Below are the code and all the weights of a small trained network. Each question names an input and a class and asks about switching units off, where a switched-off unit gives its printed mean instead of its output.

import numpy as np


def w(rows, s, z=0):
    codes = np.array(rows[::2]) - 128.0
    scale = np.full(codes.shape[1], s)
    scale[-1] = z or s
    return codes * scale


def f(y):
    return y / 2 * (1 + np.tanh(0.7978845608 * (y + 0.044715 * y**3)))


def log_softmax(a):
    a = a - a.max(-1, keepdims=True)
    return a - np.log(np.exp(a).sum(-1, keepdims=True))


def net(x, mask):
    res = np.array(x, float).reshape(1, 3) / 4 @ E
    y = f(res @ A[0][:, :-1].T + A[0][:, -1])
    res = res + np.where(mask, y, B[0][:, -1]) @ B[0][:, :-1]
    return log_softmax(res[-1] @ U[:, :-1].T + U[:, -1])


A, B = {}, {}
E = w([
[149,75,53,136,146,155,128,223,138,85],'x0',
[112,125,52,81,146,151,215,87,89,138],'x1',
[47,254,82,178,153,147,125,153,160,165],'x2',
],0.014)
A[0] = w([
[141,91,103,168,151,176,139,190,120,93,136],'neuron 0',
[105,89,115,141,168,211,110,222,148,84,69],'neuron 1',
[140,117,161,132,70,117,2,238,177,166,51],'neuron 2',
[99,104,19,28,136,177,186,113,76,158,4],'neuron 3',
[103,176,245,125,76,119,149,49,89,190,105],'neuron 4',
[225,35,173,89,98,98,115,95,117,119,109],'neuron 5',
[110,191,98,215,213,150,104,114,196,150,92],'neuron 6',
],0.0095,0.0047)
B[0] = w([
[147,124,138,104,22,72,186,204,212,136,184],'neuron 0',
[112,72,24,154,66,37,127,180,47,88,192],'neuron 1',
[21,104,133,203,160,168,43,55,137,110,224],'neuron 2',
[100,114,203,198,132,70,25,27,67,99,212],'neuron 3',
[114,101,118,1,19,121,124,133,143,18,243],'neuron 4',
[192,131,165,88,210,120,117,167,64,110,250],'neuron 5',
[158,128,174,49,218,119,207,174,24,90,225],'neuron 6',
],0.0095,0.015)
U = w([
[119,102,104,101,4,91,145,203,117,111,103],'0',
[67,117,152,181,158,115,56,83,107,119,111],'1',
[163,137,146,100,245,132,167,222,87,120,88],'2',
[154,133,98,128,139,131,132,165,146,116,250],'3',
[148,106,125,163,110,131,152,127,213,186,110],'4',
[162,168,113,189,145,136,144,118,204,177,109],'5',
],0.012,0.02)

Each question gives the input, the list of numbers given to net, and the class t.
The units are the neurons (one row each of A and B). Each row of codes is followed by its name. A weight is (code - 128) times the scale printed after its matrix; where a second scale follows, it is the last column's (A, B and U).
mask holds one flag per neuron, in row order. A switched-off neuron (its flag False) gives its mean, the last column of its row in B, instead of its output. The means were averaged over made-up inputs and are rounded, as every weight is.
A unit's drop is (log p(t) with every unit on - log p(t) with that unit switched off) / (log p(t) with every unit on - log p(t) with every unit switched off).
The circuit of an input: a set's keep is (log p(t) with only the set's units on - log p(t) with every unit switched off) / (log p(t) with every unit on - log p(t) with every unit switched off). Starting from all 7 units, units are removed one at a time, each time the one whose removal leaves the highest keep (on an exact tie, the one counted first), for as long as the keep stays at least 0.8.
circuit, biggest first: the units of the circuit, biggest drop first
unit that matters most: the unit with the biggest drop
top k neurons: the k neurons with the biggest drops, biggest first
drop of u: that unit's drop, to one decimal
input [2,1,-5], class 2: circuit, biggest first => [neuron 5]
input [-6,8,-2], class 1: top 2 neurons => [neuron 3; neuron 0]
input [-3,1,3], class 3: top 2 neurons => [neuron 5; neuron 1]
input [3,5,-4], class 1: top 3 neurons => [neuron 3; neuron 6; neuron 4]
input [-1,-2,2], class 3: top 2 neurons => [neuron 3; neuron 5]
input [5,7,6], class 1: top 3 neurons => [neuron 3; neuron 4; neuron 5]
input [-1,7,6], class 1: top 2 neurons => [neuron 3; neuron 5]
input [7,-8,8], class 1: top 2 neurons => [neuron 2; neuron 4]
input [-1,-2,-1], class 3: circuit, biggest first => [neuron 3; neuron 6; neuron 1]
input [5,-6,0], class 1: top 2 neurons => [neuron 2; neuron 4]
input [-2,0,1], class 3: top 3 neurons => [neuron 1; neuron 0; neuron 3]
input [6,6,4], class 0: top 2 neurons => [neuron 0; neuron 2]
input [5,-7,5], class 1: top 2 neurons => [neuron 2; neuron 4]
input [8,-2,3], class 0: unit that matters most => neuron 1
input [7,6,5], class 0: top 3 neurons => [neuron 0; neuron 1; neuron 2]
input [-4,-3,0], class 0: top 2 neurons => [neuron 4; neuron 3]
input [-6,-4,-6], class 0: top 2 neurons => [neuron 4; neuron 6]
input [2,2,-1], class 3: circuit, biggest first => [neuron 4; neuron 2; neuron 6]
input [-4,3,-6], class 2: drop of neuron 0 => 0.1
input [2,3,-8], class 2: unit that matters most => neuron 5
input [0,-2,8], class 2: drop of neuron 6 => 0.7
input [-8,4,6], class 0: drop of neuron 4 => 1.3
input [3,5,-1], class 1: drop of neuron 3 => 1.1
